Below is a small trained network, with its code and all its weights. Each question gives an input and a class and asks what happens when units are switched off, that is, made to give their printed mean instead of their output.

import numpy as np


def w(rows, s, z=0):
    codes = np.array(rows[::2]) - 128.0
    scale = np.full(codes.shape[1], s)
    scale[-1] = z or s
    return codes * scale


def f(y):
    return np.maximum(y, 0)


def log_softmax(a):
    a = a - a.max(-1, keepdims=True)
    return a - np.log(np.exp(a).sum(-1, keepdims=True))


def net(x, mask):
    res = np.array(x, float).reshape(1, 4) / 4 @ E
    y = f(res @ A[0][:, :-1].T + A[0][:, -1])
    res = res + np.where(mask, y, B[0][:, -1]) @ B[0][:, :-1]
    return log_softmax(res[-1] @ U[:, :-1].T + U[:, -1])


A, B = {}, {}
E = w([
[56,98,205,145,140,90,104,116],'x0',
[129,124,56,68,75,67,31,82],'x1',
[82,16,117,188,141,199,87,176],'x2',
[161,89,202,254,83,78,104,127],'x3',
],0.012)
A[0] = w([
[75,75,124,124,127,215,168,222,252],'N0',
[156,120,175,172,102,117,108,133,165],'N1',
[76,101,141,130,192,143,198,185,95],'N2',
[26,135,179,73,153,146,164,173,163],'N3',
[101,142,177,190,149,66,105,74,205],'N4',
[182,140,138,95,120,102,167,68,225],'N5',
[113,126,83,76,78,128,89,79,120],'N6',
[88,140,103,73,81,84,83,101,175],'N7',
[125,104,147,86,169,97,104,124,175],'N8',
[182,90,107,129,136,200,138,191,192],'N9',
[161,212,45,109,86,154,172,105,182],'N10',
[150,141,171,184,56,110,102,113,178],'N11',
[71,95,81,124,123,115,10,87,175],'N12',
],0.012,0.0029)
B[0] = w([
[85,124,104,212,160,202,129,73,249],'N0',
[134,92,134,191,119,36,179,202,203],'N1',
[97,157,86,80,136,187,165,161,213],'N2',
[92,123,186,123,106,158,191,53,206],'N3',
[165,82,218,163,82,91,217,161,223],'N4',
[178,121,128,73,138,73,156,110,199],'N5',
[162,156,63,67,37,153,63,139,208],'N6',
[122,73,154,112,59,119,74,98,221],'N7',
[148,146,159,123,65,195,145,118,164],'N8',
[144,180,40,182,223,153,55,153,205],'N9',
[115,176,10,61,197,74,133,56,232],'N10',
[59,74,139,134,131,2,168,174,218],'N11',
[150,95,148,166,55,175,101,136,239],'N12',
],0.0091,0.015)
U = w([
[161,148,255,107,127,127,174,121,53],'0',
[55,115,120,145,166,243,186,112,239],'1',
[121,54,168,192,119,70,200,216,144],'2',
[198,148,86,142,184,131,163,195,25],'3',
[168,127,63,239,195,180,75,168,158],'4',
[162,81,86,105,46,163,72,145,253],'5',
[182,142,54,27,180,80,134,79,149],'6',
],0.0092,0.0013)

Each question gives the input, the list of numbers given to net, and the class t.
The units are the neurons (one row each of A and B). Each row of codes is followed by its name. A weight is (code - 128) times the scale printed after its matrix; where a second scale follows, it is the last column's (A, B and U).
mask holds one flag per neuron, in row order. A switched-off neuron (its flag False) gives its mean, the last column of its row in B, instead of its output. The means were averaged over made-up inputs and are rounded, as every weight is.
A unit's drop is (log p(t) with every unit on - log p(t) with that unit switched off) / (log p(t) with every unit on - log p(t) with every unit switched off).
The circuit of an input: a set's keep is (log p(t) with only the set's units on - log p(t) with every unit switched off) / (log p(t) with every unit on - log p(t) with every unit switched off). Starting from the 12 units with the biggest drops (on a tie, the unit counted first), units are removed one at a time, each time the one whose removal leaves the highest keep (on an exact tie, the one counted first), for as long as the keep stays at least 0.8.
units of the circuit, in order: the units of the circuit, biggest drop first
top k neurons: the k neurons with the biggest drops, biggest first
drop of u: that unit's drop, to one decimal
input [2,-7,-6,-6], class 6: units of the circuit, in order	N10
input [5,3,-4,0], class 0: units of the circuit, in order	N4; N9; N1
input [4,5,-6,-1], class 5: top 2 neurons	N7; N6
input [-5,-7,-2,3], class 3: top 2 neurons	N12; N7
input [-2,5,2,-7], class 5: top 3 neurons	N12; N6; N7
input [-1,6,-1,-3], class 5: top 3 neurons	N12; N7; N6
input [-4,0,6,-7], class 4: top 2 neurons	N9; N4
input [0,-6,6,5], class 4: top 2 neurons	N9; N0
input [5,3,-7,0], class 0: top 3 neurons	N4; N9; N8
input [5,4,-5,0], class 5: top 2 neurons	N6; N7
input [-2,7,-1,8], class 2: drop of N5	0.0
input [-7,-8,-6,3], class 6: drop of N10	0.2
input [-2,1,3,-3], class 4: drop of N3	0.1
input [-8,-7,7,-3], class 4: top neuron	N9
